Below is a small trained network, with its code and all its weights. Each question gives an input and a class and asks what happens when units are switched off, that is, made to give their printed mean instead of their output.

import numpy as np


def w(rows, s, z=0):
    codes = np.array(rows[::2]) - 128.0
    scale = np.full(codes.shape[1], s)
    scale[-1] = z or s
    return codes * scale


def f(y):
    return np.maximum(y, 0)


def log_softmax(a):
    a = a - a.max(-1, keepdims=True)
    return a - np.log(np.exp(a).sum(-1, keepdims=True))


def net(x, mask):
    res = np.array(x, float).reshape(1, 6) / 4 @ E
    y = f(res @ A[0][:, :-1].T + A[0][:, -1])
    res = res + np.where(mask, y, B[0][:, -1]) @ B[0][:, :-1]
    return log_softmax(res[-1] @ U[:, :-1].T + U[:, -1])


A, B = {}, {}
E = w([
[31,104,214,31,36,124,57,194],'x0',
[180,17,22,56,205,174,41,201],'x1',
[125,127,125,127,126,124,128,127],'x2',
[26,241,96,113,227,188,116,163],'x3',
[101,67,228,253,192,178,27,91],'x4',
[210,193,174,160,169,12,76,250],'x5',
],0.0056)
A[0] = w([
[221,161,45,230,237,125,190,68,34],'N1',
[165,164,47,43,86,103,214,138,51],'N2',
[158,49,56,78,174,156,62,173,44],'N3',
[207,189,160,154,163,24,68,254,46],'N4',
[213,175,56,214,222,115,193,90,47],'N5',
[126,63,201,228,178,173,50,88,8],'N6',
[125,64,210,243,188,184,50,75,62],'N7',
[160,55,65,90,170,138,69,173,84],'N8',
[37,125,214,48,64,100,45,217,58],'N9',
[196,170,151,152,141,45,87,223,20],'N10',
[126,68,71,87,140,165,87,133,86],'N11',
[25,238,108,106,210,180,120,169,46],'N12',
[50,117,192,68,71,124,78,176,5],'N13',
[68,224,220,185,50,82,203,44,22],'N14',
[159,43,55,75,173,163,60,172,66],'N15',
[63,70,73,99,86,239,172,30,19],'N16',
[76,224,220,179,53,82,193,49,41],'N17',
[72,58,81,102,76,227,163,33,32],'N18',
[30,122,205,45,68,118,60,198,72],'N19',
[170,164,53,49,85,109,206,140,59],'N20',
[164,163,52,51,88,106,205,141,43],'N21',
[125,61,213,247,199,190,49,76,54],'N22',
[210,32,163,123,35,73,145,112,78],'N23',
[63,67,71,101,91,250,173,14,36],'N24',
[159,42,54,72,180,162,62,175,78],'N25',
[156,54,61,80,174,158,71,166,34],'N26',
[204,29,164,124,31,71,142,113,79],'N27',
[162,163,54,56,87,103,200,137,27],'N28',
[30,227,120,104,198,175,115,184,71],'N29',
[162,163,53,48,93,103,213,135,71],'N30',
[210,24,158,126,28,78,147,102,48],'N31',
[212,162,50,218,218,123,194,73,74],'N32',
[12,239,113,96,208,176,118,165,42],'N33',
[198,28,166,124,40,74,139,107,48],'N34',
[209,193,155,165,163,23,69,254,56],'N35',
[159,56,61,73,176,158,64,161,19],'N36',
],0.0055,0.0027)
B[0] = w([
[165,18,140,38,7,217,125,133,233],'N1',
[49,160,113,98,102,60,67,199,223],'N2',
[159,188,181,199,117,144,189,174,222],'N3',
[82,65,206,65,237,65,182,28,249],'N4',
[167,18,142,44,26,216,130,115,224],'N5',
[37,174,91,84,93,43,70,210,215],'N6',
[25,180,89,72,80,34,50,231,240],'N7',
[153,188,183,192,127,138,190,169,219],'N8',
[169,16,140,39,34,204,140,105,254],'N9',
[90,94,174,85,215,82,165,54,209],'N10',
[154,159,184,175,139,136,184,142,191],'N11',
[192,160,11,192,169,172,56,58,224],'N12',
[165,49,139,72,53,185,139,122,200],'N13',
[201,229,214,249,123,169,233,224,253],'N14',
[165,199,189,212,117,144,198,184,232],'N15',
[98,73,207,72,233,51,183,42,217],'N16',
[191,213,201,237,120,165,220,214,251],'N17',
[98,93,185,81,224,70,162,55,214],'N18',
[177,23,127,55,34,206,135,110,245],'N19',
[42,160,115,98,102,57,61,199,217],'N20',
[47,162,118,100,101,62,68,198,212],'N21',
[24,175,89,72,78,32,47,229,244],'N22',
[168,171,20,186,184,174,62,61,216],'N23',
[97,88,207,74,228,60,177,53,229],'N24',
[163,200,188,208,118,144,195,184,238],'N25',
[164,190,182,199,114,150,194,179,211],'N26',
[170,165,22,185,180,172,66,67,218],'N27',
[56,156,119,105,104,67,74,197,204],'N28',
[179,143,14,178,166,165,58,59,223],'N29',
[54,156,110,100,104,62,65,199,221],'N30',
[166,167,23,184,186,170,52,63,213],'N31',
[160,25,142,45,22,207,125,131,230],'N32',
[196,154,1,198,173,175,49,52,228],'N33',
[178,174,17,188,182,179,55,62,206],'N34',
[86,65,205,63,230,72,185,26,253],'N35',
[167,183,178,193,114,144,187,175,210],'N36',
],0.0053,0.0052)
U = w([
[169,200,194,215,115,149,223,200,121],'0',
[16,154,95,93,87,39,43,211,91],'1',
[96,75,189,84,242,73,179,34,188],'2',
[173,21,127,69,10,220,127,119,5],'3',
[177,164,2,187,187,172,54,59,219],'4',
],0.01,0.00025)

Each question gives the input, the list of numbers given to net, and the class t.
The units are the neurons (one row each of A and B). Each row of codes is followed by its name. A weight is (code - 128) times the scale printed after its matrix; where a second scale follows, it is the last column's (A, B and U).
mask holds one flag per neuron, in row order. A switched-off neuron (its flag False) gives its mean, the last column of its row in B, instead of its output. The means were averaged over made-up inputs and are rounded, as every weight is.
A unit's drop is (log p(t) with every unit on - log p(t) with that unit switched off) / (log p(t) with every unit on - log p(t) with every unit switched off).
The circuit of an input: a set's keep is (log p(t) with only the set's units on - log p(t) with every unit switched off) / (log p(t) with every unit on - log p(t) with every unit switched off). Starting from the 12 units with the biggest drops (on a tie, the unit counted first), units are removed one at a time, each time the one whose removal leaves the highest keep (on an exact tie, the one counted first), for as long as the keep stays at least 0.8.
circuit, biggest first: the units of the circuit, biggest drop first
unit that matters most: the unit with the biggest drop
top k neurons: the k neurons with the biggest drops, biggest first
drop of u: that unit's drop, to one decimal
input [-6,3,4,0,4,-5], class 3: unit that matters most	N1
input [-6,4,-6,4,3,-5], class 3: top 2 neurons	N1; N32
input [7,-5,-4,4,-1,7], class 2: top 2 neurons	N4; N35
input [-2,-7,6,8,-7,-6], class 4: top 2 neurons	N33; N12
input [-8,7,6,0,-7,4], class 3: top 4 neurons	N1; N5; N32; N14
input [8,-7,8,4,-3,3], class 3: top 2 neurons	N9; N19
input [3,5,-7,5,8,-6], class 1: top 3 neurons	N22; N7; N6
input [6,6,1,-6,7,8], class 2: top 2 neurons	N4; N35
input [-4,5,-6,4,-4,5], class 0: top 2 neurons	N25; N15
input [4,3,-3,5,7,-5], class 1: top 3 neurons	N22; N7; N6
input [2,0,4,6,-1,-5], class 4: top 3 neurons	N33; N12; N29
input [2,-4,7,6,-4,-7], class 2: top 2 neurons	N16; N24
input [-7,2,7,6,-5,1], class 3: top 3 neurons	N1; N5; N32
input [7,6,-8,6,5,5], class 3: circuit, biggest first	N9
input [-5,8,-1,-2,-8,4], class 0: drop of N21	-0.1
input [4,-4,-1,3,4,5], class 2: drop of N35	0.3
input [-2,8,5,3,-7,8], class 0: drop of N8	0.2
